Below is a small trained network, with its code and all its weights. Each question gives an input and a target symbol and asks what happens when units are switched off, that is, made to give their printed mean instead of their output.

import numpy as np


def w(rows, s, z=0):
    codes = np.array(rows[::2]) - 128.0
    scale = np.full(codes.shape[1], s)
    scale[-1] = z or s
    return codes * scale


def norm(h):
    return h / np.sqrt((h * h).mean(-1, keepdims=True) + 1e-5)


def f(y):
    return y / 2 * (1 + np.tanh(0.7978845608 * (y + 0.044715 * y**3)))


def softmax(a):
    e = np.exp(a - a.max(-1, keepdims=True))
    return e / e.sum(-1, keepdims=True)


def log_softmax(a):
    a = a - a.max(-1, keepdims=True)
    return a - np.log(np.exp(a).sum(-1, keepdims=True))


def net(x, mask):
    ids = ['ΔΘΞΨβγεζηλπστφ'.index(c) for c in x.split()]
    T = len(ids)
    res = E[ids] + P[:T]
    u = 0
    for l in range(2):
        q, k, v = (norm(res) @ M[l].T for M in (Q, K, V))
        z = softmax(np.where(np.tri(T) > 0, q @ k.T / 3**0.5, -1e9)) @ v
        res = res + np.where(mask[u], z, O[l][:, -1]) @ O[l][:, :-1]
        u += 1
        y = f(norm(res) @ A[l][:, :-1].T + A[l][:, -1])
        res = res + np.where(mask[u : u + 4], y, B[l][:, -1]) @ B[l][:, :-1]
        u += 4
    return log_softmax(norm(res)[-1] @ U[:, :-1].T + U[:, -1])


Q, K, V, O, A, B = {}, {}, {}, {}, {}, {}
E = w([
[60,172,86,142,111,144,79,182],'Δ',
[106,27,115,114,97,176,90,115],'Θ',
[157,166,163,36,95,169,129,159],'Ξ',
[191,39,51,121,140,112,165,97],'Ψ',
[132,159,141,152,91,172,193,73],'β',
[87,134,210,115,232,58,132,87],'γ',
[46,95,119,129,133,83,125,50],'ε',
[41,183,90,111,150,196,145,180],'ζ',
[147,173,115,161,137,111,147,210],'η',
[96,37,205,216,180,149,210,217],'λ',
[87,127,188,141,94,245,153,65],'π',
[153,235,93,145,149,172,198,160],'σ',
[158,154,63,101,221,149,204,144],'τ',
[132,32,48,165,80,77,122,151],'φ',
],0.012)
P = w([
[24,110,100,173,135,202,254,129],'0',
[47,100,97,163,135,182,215,129],'1',
[67,102,94,153,137,163,184,122],'2',
[80,101,94,144,130,149,169,116],'3',
[102,107,102,142,143,142,146,108],'4',
[115,105,97,127,141,124,126,107],'5',
[130,96,112,119,140,112,107,111],'6',
[145,103,121,110,150,96,89,113],'7',
[163,105,128,99,152,87,74,105],'8',
[181,112,133,91,169,81,59,110],'9',
],0.0066)
Q[0] = w([
[148,127,178,113,37,192,104,167],'0.h0',
[120,119,87,251,108,144,84,113],'0.h0',
[127,53,84,139,152,166,102,216],'0.h0',
],0.025)
K[0] = w([
[141,141,235,137,56,224,124,182],'0.h0',
[136,60,92,214,47,132,110,119],'0.h0',
[110,5,64,103,123,201,114,220],'0.h0',
],0.021)
V[0] = w([
[107,127,131,130,144,117,115,129],'0.h0',
[133,125,121,215,178,128,59,82],'0.h0',
[126,169,106,255,194,176,112,87],'0.h0',
],0.0084)
O[0] = w([
[111,140,163,61,135,112,135,125,132],'0.h0',
[55,120,172,44,43,93,197,87,79],'0.h0',
[108,165,180,2,22,19,240,238,249],'0.h0',
],0.0031,0.0014)
A[0] = w([
[78,175,215,101,90,199,74,166,167],'0.n0',
[142,254,76,69,134,194,99,232,166],'0.n1',
[164,238,113,178,132,117,73,167,3],'0.n2',
[165,218,163,104,60,230,143,86,87],'0.n3',
],0.013,0.002)
B[0] = w([
[96,84,69,125,193,155,123,101,170],'0.n0',
[128,199,172,221,214,201,254,144,254],'0.n1',
[116,118,167,171,53,88,106,103,167],'0.n2',
[161,132,240,193,102,198,222,122,195],'0.n3',
],0.0073,0.0093)
Q[1] = w([
[153,1,146,221,202,124,228,53],'1.h0',
[125,138,152,134,178,89,150,131],'1.h0',
[105,91,176,136,154,142,142,84],'1.h0',
],0.033)
K[1] = w([
[191,121,99,63,127,40,1,92],'1.h0',
[112,169,104,106,143,110,94,161],'1.h0',
[130,114,162,96,125,115,90,79],'1.h0',
],0.023)
V[1] = w([
[253,76,104,110,182,102,177,138],'1.h0',
[116,199,31,166,42,38,72,178],'1.h0',
[130,152,156,162,186,15,188,66],'1.h0',
],0.011)
O[1] = w([
[190,51,68,148,108,157,181,183,168],'1.h0',
[71,154,148,139,190,125,215,216,2],'1.h0',
[106,75,137,189,157,2,165,61,203],'1.h0',
],0.0078,0.0072)
A[1] = w([
[161,129,167,97,131,220,146,243,182],'1.n0',
[149,81,238,104,26,110,164,133,81],'1.n1',
[192,241,178,147,196,86,206,168,189],'1.n2',
[160,58,250,125,236,120,75,162,253],'1.n3',
],0.012,0.0042)
B[1] = w([
[120,98,151,241,155,34,34,143,233],'1.n0',
[27,109,71,34,125,127,124,254,176],'1.n1',
[127,108,39,2,39,83,17,133,254],'1.n2',
[63,242,176,140,113,129,70,210,198],'1.n3',
],0.0077,0.0092)
U = w([
[133,46,133,77,120,198,36,64,68],'Δ',
[118,103,167,168,122,55,165,23,89],'Θ',
[84,161,57,126,235,206,171,108,73],'Ξ',
[84,212,215,30,189,76,128,88,124],'Ψ',
[87,124,79,157,104,147,124,107,254],'β',
[219,174,36,33,146,60,107,141,86],'γ',
[83,61,215,99,130,236,189,110,85],'ε',
[82,76,169,45,44,124,163,201,72],'ζ',
[199,50,108,206,144,116,189,183,84],'η',
[220,48,92,44,179,136,173,90,102],'λ',
[196,171,188,136,149,197,26,137,126],'π',
[141,163,107,164,48,81,114,138,169],'σ',
[233,222,189,160,115,156,200,123,100],'τ',
[99,122,164,157,175,76,116,255,119],'φ',
],0.0085,0.013)

Each question gives the input, a string of symbols that net reads in full, and the target symbol t.
The units are the heads (3 rows each of Q, K, V and O) and the neurons (one row each of A and B). Each row of codes is followed by its name. A weight is (code - 128) times the scale printed after its matrix; where a second scale follows, it is the last column's (O, A, B and U).
mask holds one flag per unit, layer by layer, with each layer's heads first. A switched-off unit (its flag False) gives its mean, the last column of its rows in O or B, instead of its output. The means were averaged over made-up inputs and are rounded, as every weight is.
A unit's drop is (log p(t) with every unit on - log p(t) with that unit switched off) / (log p(t) with every unit on - log p(t) with every unit switched off).
The circuit of an input: a set's keep is (log p(t) with only the set's units on - log p(t) with every unit switched off) / (log p(t) with every unit on - log p(t) with every unit switched off). Starting from all 10 units, units are removed one at a time, each time the one whose removal leaves the highest keep (on an exact tie, the one counted first), for as long as the keep stays at least 0.8.
units of the circuit, in order: the units of the circuit, biggest drop first
unit that matters most: the unit with the biggest drop
top k neurons: the k neurons with the biggest drops, biggest first
k most important neurons of layer l: the k neurons of layer l with the biggest drops, biggest first
input Δ β β Ψ τ Ξ β η Θ, target π: units of the circuit, in order : 1.h0, 0.n1, 1.n2
input Δ η σ ζ τ ζ π ε η τ, target Ψ: units of the circuit, in order : 1.h0, 0.n1
input σ Ξ η Ξ β, target ζ: unit that matters most : 1.n1
input φ τ λ Ψ λ φ τ γ β φ, target φ: top 3 neurons : 0.n1, 0.n3, 0.n0
input Θ η τ β η π η β λ η, target π: units of the circuit, in order : 0.n1, 1.h0, 0.n3
input ε Ξ Δ Ψ λ σ η π γ Ψ, target η: units of the circuit, in order : 1.h0, 1.n2, 0.n1
input φ β Θ σ γ φ β, target φ: units of the circuit, in order : 0.n1, 1.h0
input Θ π η η τ Ξ, target π: top 2 neurons : 0.n3, 0.n1
input σ Ψ β Θ σ π ζ λ Δ σ, target π: units of the circuit, in order : 0.n1, 1.h0, 1.n2
input λ φ η φ, target φ: top 4 neurons : 0.n1, 0.n3, 0.n0, 1.n0
input η β ε λ β, target ζ: 2 most important neurons of layer 0 : 0.n3, 0.n1
input Ψ π Ψ Δ Θ η, target π: top 2 neurons : 0.n1, 1.n1
input π Δ Ξ λ, target ζ: top 2 neurons : 0.n1, 1.n0
input Ψ τ ε Ξ η λ, target Ψ: unit that matters most : 1.h0
input φ Ψ ε γ Δ τ Δ, target Θ: 2 most important neurons of layer 0 : 0.n1, 0.n2
input π Ξ φ β, target φ: units of the circuit, in order : 0.n1, 1.h0, 1.n0
input λ ε τ Θ π ε φ, target η: top 2 neurons : 1.n2, 1.n3
input ε σ β λ τ π Δ η λ, target Ψ: top 3 neurons : 0.n3, 0.n1, 1.n0
input λ η γ ε ε λ ε τ, target Ψ: units of the circuit, in order : 0.n1, 1.h0
input β γ φ Ξ, target φ: units of the circuit, in order : 0.n1, 1.h0, 1.n0
input λ φ Θ π τ φ π η π, target φ: units of the circuit, in order : 1.h0, 0.n1, 1.n0
input β τ Ξ τ Ξ ζ, target Ξ: 2 most important neurons of layer 0 : 0.n0, 0.n1
input τ η Δ η τ γ η λ Ψ, target λ: most important neuron of layer 1 : 1.n0
input Δ Ψ Θ λ τ π ε π, target ε: top 4 neurons : 0.n3, 0.n0, 1.n0, 0.n1
input σ φ β φ φ β Ξ Θ Δ, target π: top 2 neurons : 0.n1, 1.n1
input β η λ ε ε β γ Ψ, target λ: top 2 neurons : 1.n0, 1.n3
input Ξ φ Ψ Θ ζ Ψ η, target η: top 2 neurons : 0.n1, 1.n3
input ε λ φ ε λ π, target ε: 3 most important neurons of layer 0 : 0.n3, 0.n0, 0.n2
